Below are the code and all the weights of a small trained network. Each question names an input and a class and asks about switching units off, where a switched-off unit gives its printed mean instead of its output.

import numpy as np


def w(rows, s, z=0):
    codes = np.array(rows[::2]) - 128.0
    scale = np.full(codes.shape[1], s)
    scale[-1] = z or s
    return codes * scale


def f(y):
    return y / 2 * (1 + np.tanh(0.7978845608 * (y + 0.044715 * y**3)))


def log_softmax(a):
    a = a - a.max(-1, keepdims=True)
    return a - np.log(np.exp(a).sum(-1, keepdims=True))


def net(x, mask):
    res = np.array(x, float).reshape(1, 6) / 4 @ E
    y = f(res @ A[0][:, :-1].T + A[0][:, -1])
    res = res + np.where(mask, y, B[0][:, -1]) @ B[0][:, :-1]
    return log_softmax(res[-1] @ U[:, :-1].T + U[:, -1])


A, B = {}, {}
E = w([
[145,148,72,99,127,118,134,54,202,142],'x0',
[69,236,85,117,141,134,177,58,136,95],'x1',
[106,176,109,192,123,109,196,128,114,228],'x2',
[119,188,253,99,154,40,115,88,117,115],'x3',
[181,82,136,142,120,91,120,128,169,212],'x4',
[173,67,91,80,119,146,80,109,188,92],'x5',
],0.0062)
A[0] = w([
[153,7,52,136,115,145,118,164,150,228,78],'neuron 0',
[88,210,51,128,120,168,140,122,88,79,40],'neuron 1',
[133,88,214,122,123,128,98,182,103,108,179],'neuron 2',
[143,90,123,117,136,124,142,114,176,62,133],'neuron 3',
[150,80,95,67,109,145,70,78,184,72,98],'neuron 4',
[116,219,153,127,125,100,148,90,141,226,95],'neuron 5',
[138,77,211,134,125,124,101,149,71,142,254],'neuron 6',
],0.018,0.0009)
B[0] = w([
[182,30,142,222,98,253,117,130,127,166,247],'neuron 0',
[101,188,73,112,130,158,207,174,123,93,207],'neuron 1',
[114,68,165,85,132,71,154,173,133,129,201],'neuron 2',
[125,134,81,118,140,89,81,115,134,161,168],'neuron 3',
[132,139,41,98,153,99,15,98,148,144,218],'neuron 4',
[143,206,232,174,117,95,115,33,110,154,211],'neuron 5',
[115,74,171,80,130,103,146,175,130,77,201],'neuron 6',
],0.018,0.015)
U = w([
[207,34,153,217,71,254,117,144,157,163,180],'0',
[26,235,61,122,126,203,254,167,96,33,201],'1',
[128,144,48,77,172,91,30,84,202,138,2],'2',
[107,42,207,40,133,56,151,238,138,50,164],'3',
[138,189,251,181,104,70,160,11,102,151,115],'4',
],0.0043,0.00078)

Each question gives the input, the list of numbers given to net, and the class t.
The units are the neurons (one row each of A and B). Each row of codes is followed by its name. A weight is (code - 128) times the scale printed after its matrix; where a second scale follows, it is the last column's (A, B and U).
mask holds one flag per neuron, in row order. A switched-off neuron (its flag False) gives its mean, the last column of its row in B, instead of its output. The means were averaged over made-up inputs and are rounded, as every weight is.
A unit's drop is (log p(t) with every unit on - log p(t) with that unit switched off) / (log p(t) with every unit on - log p(t) with every unit switched off).
The circuit of an input: a set's keep is (log p(t) with only the set's units on - log p(t) with every unit switched off) / (log p(t) with every unit on - log p(t) with every unit switched off). Starting from all 7 units, units are removed one at a time, each time the one whose removal leaves the highest keep (on an exact tie, the one counted first), for as long as the keep stays at least 0.8.
circuit, biggest first: the units of the circuit, biggest drop first
most important unit: the unit with the biggest drop
top k neurons: the k neurons with the biggest drops, biggest first
drop when u is switched off: that unit's drop, to one decimal
input [5,6,7,-3,3,2], class 4: most important unit	neuron 5
input [-2,-6,8,0,-4,-3], class 4: circuit, biggest first	[neuron 5; neuron 0]
input [0,0,-1,4,2,4], class 2: circuit, biggest first	[neuron 0; neuron 4]
input [-5,6,-5,-3,8,6], class 2: top 2 neurons	[neuron 4; neuron 3]
input [6,2,-4,-1,1,-6], class 4: top 2 neurons	[neuron 0; neuron 4]
input [-8,-7,-4,-2,4,-8], class 3: top 2 neurons	[neuron 6; neuron 2]
input [2,-2,-2,5,-8,-8], class 3: top 3 neurons	[neuron 2; neuron 0; neuron 6]
input [5,5,7,-2,-1,4], class 1: top 2 neurons	[neuron 1; neuron 0]
input [3,-6,0,-2,-7,-5], class 3: top 4 neurons	[neuron 0; neuron 5; neuron 1; neuron 4]
input [-6,5,-6,6,3,-6], class 3: top 2 neurons	[neuron 6; neuron 2]
input [2,4,2,0,-2,2], class 1: top 2 neurons	[neuron 1; neuron 0]
input [8,5,-5,-4,-2,-3], class 1: top 2 neurons	[neuron 1; neuron 5]
input [-7,3,5,4,8,-4], class 4: drop when neuron 5 is switched off	1.1
input [-6,4,4,4,7,-5], class 4: drop when neuron 5 is switched off	0.2
input [-6,-3,3,4,3,-6], class 3: most important unit	neuron 6
input [6,4,1,-5,-4,-4], class 1: drop when neuron 1 is switched off	0.1
